Below is a small trained network, with its code and all its weights. Each question gives an input and a class and asks what happens when units are switched off, that is, made to give their printed mean instead of their output.

import numpy as np


def w(rows, s, z=0):
    codes = np.array(rows[::2]) - 128.0
    scale = np.full(codes.shape[1], s)
    scale[-1] = z or s
    return codes * scale


def f(y):
    return np.maximum(y, 0)


def log_softmax(a):
    a = a - a.max(-1, keepdims=True)
    return a - np.log(np.exp(a).sum(-1, keepdims=True))


def net(x, mask):
    res = np.array(x, float).reshape(1, 4) / 4 @ E
    y = f(res @ A[0][:, :-1].T + A[0][:, -1])
    res = res + np.where(mask, y, B[0][:, -1]) @ B[0][:, :-1]
    return log_softmax(res[-1] @ U[:, :-1].T + U[:, -1])


A, B = {}, {}
E = w([
[159,19,190,83],'x0',
[60,172,219,114],'x1',
[152,171,113,7],'x2',
[29,72,79,83],'x3',
],0.014)
A[0] = w([
[173,173,107,26,57],'N0',
[163,140,153,177,11],'N1',
[98,197,80,166,108],'N2',
[75,105,100,71,34],'N3',
[67,193,179,131,80],'N4',
[114,165,205,129,44],'N5',
[165,158,146,168,44],'N6',
[202,196,174,127,123],'N7',
[192,171,146,98,88],'N8',
[187,116,27,147,56],'N9',
[176,100,33,152,64],'N10',
[113,237,61,138,84],'N11',
[152,129,134,75,98],'N12',
[5,111,37,124,24],'N13',
[130,202,93,129,80],'N14',
[93,170,206,102,142],'N15',
[96,147,217,120,104],'N16',
[211,98,62,143,74],'N17',
[215,162,144,195,44],'N18',
[170,184,96,5,54],'N19',
[90,180,94,170,122],'N20',
[204,185,167,163,72],'N21',
[92,91,176,245,51],'N22',
[143,61,104,246,61],'N23',
[193,98,51,125,74],'N24',
[189,172,167,137,83],'N25',
[192,15,227,74,152],'N26',
[40,178,218,137,113],'N27',
[42,108,60,111,3],'N28',
],0.013,0.0034)
B[0] = w([
[58,190,127,231,229],'N0',
[99,124,170,122,167],'N1',
[204,54,122,156,215],'N2',
[96,87,173,121,190],'N3',
[156,161,120,100,207],'N4',
[121,142,99,79,181],'N5',
[95,92,130,121,174],'N6',
[91,95,148,119,220],'N7',
[63,100,155,118,192],'N8',
[153,158,104,75,213],'N9',
[142,167,86,86,207],'N10',
[218,76,109,168,245],'N11',
[118,151,110,177,175],'N12',
[83,79,169,104,232],'N13',
[195,88,143,162,201],'N14',
[147,156,90,112,204],'N15',
[156,181,97,103,192],'N16',
[141,164,113,76,208],'N17',
[89,102,161,99,215],'N18',
[87,173,144,176,251],'N19',
[191,113,135,159,201],'N20',
[84,91,175,101,214],'N21',
[80,177,109,182,211],'N22',
[88,189,124,164,211],'N23',
[138,190,106,76,205],'N24',
[86,81,167,78,194],'N25',
[252,69,131,176,254],'N26',
[153,173,65,73,230],'N27',
[91,92,179,103,201],'N28',
],0.012,0.016)
U = w([
[247,60,128,190,162],'0',
[167,198,83,17,88],'1',
[75,187,131,248,251],'2',
[75,39,179,66,16],'3',
],0.014,0.0029)

Each question gives the input, the list of numbers given to net, and the class t.
The units are the neurons (one row each of A and B). Each row of codes is followed by its name. A weight is (code - 128) times the scale printed after its matrix; where a second scale follows, it is the last column's (A, B and U).
mask holds one flag per neuron, in row order. A switched-off neuron (its flag False) gives its mean, the last column of its row in B, instead of its output. The means were averaged over made-up inputs and are rounded, as every weight is.
A unit's drop is (log p(t) with every unit on - log p(t) with that unit switched off) / (log p(t) with every unit on - log p(t) with every unit switched off).
The circuit of an input: a set's keep is (log p(t) with only the set's units on - log p(t) with every unit switched off) / (log p(t) with every unit on - log p(t) with every unit switched off). Starting from the 12 units with the biggest drops (on a tie, the unit counted first), units are removed one at a time, each time the one whose removal leaves the highest keep (on an exact tie, the one counted first), for as long as the keep stays at least 0.8.
units of the circuit, in order: the units of the circuit, biggest drop first
unit that matters most: the unit with the biggest drop
top k neurons: the k neurons with the biggest drops, biggest first
drop of u: that unit's drop, to one decimal
input [-1,-1,-6,7], class 3: top 2 neurons => [N13 N0]
input [6,-2,7,-2], class 2: units of the circuit, in order => [N0]
input [-8,-1,7,-8], class 0: top 3 neurons => [N11 N14 N2]
input [2,-3,6,-5], class 2: top 2 neurons => [N0 N19]
input [2,-5,-4,-6], class 3: units of the circuit, in order => [N18 N21]
input [-6,-6,-4,8], class 3: top 3 neurons => [N13 N28 N26]
input [-2,4,3,5], class 3: top 4 neurons => [N13 N3 N28 N24]
input [-8,5,-8,-8], class 0: top 3 neurons => [N2 N11 N20]
input [8,-8,8,5], class 0: top 2 neurons => [N26 N27]
input [-4,-5,-2,2], class 1: top 3 neurons => [N26 N10 N9]
input [5,3,-7,-7], class 2: top 2 neurons => [N22 N23]
input [5,3,2,-6], class 3: top 2 neurons => [N11 N25]
input [-3,-2,3,3], class 0: top 3 neurons => [N22 N23 N11]
input [6,5,-7,-6], class 2: top 3 neurons => [N22 N23 N11]
input [-5,8,-2,6], class 1: units of the circuit, in order => [N27]
input [-3,5,7,0], class 2: top 2 neurons => [N0 N19]
input [-8,-1,-7,0], class 0: top 2 neurons => [N2 N11]
input [5,6,-4,-5], class 1: drop of N2 => 0.2
input [8,5,-2,3], class 0: drop of N26 => 1.1
input [3,5,2,-8], class 3: drop of N20 => 0.0
input [1,-3,-7,-4], class 2: drop of N10 => 0.0
input [3,1,-4,-6], class 3: unit that matters most => N0
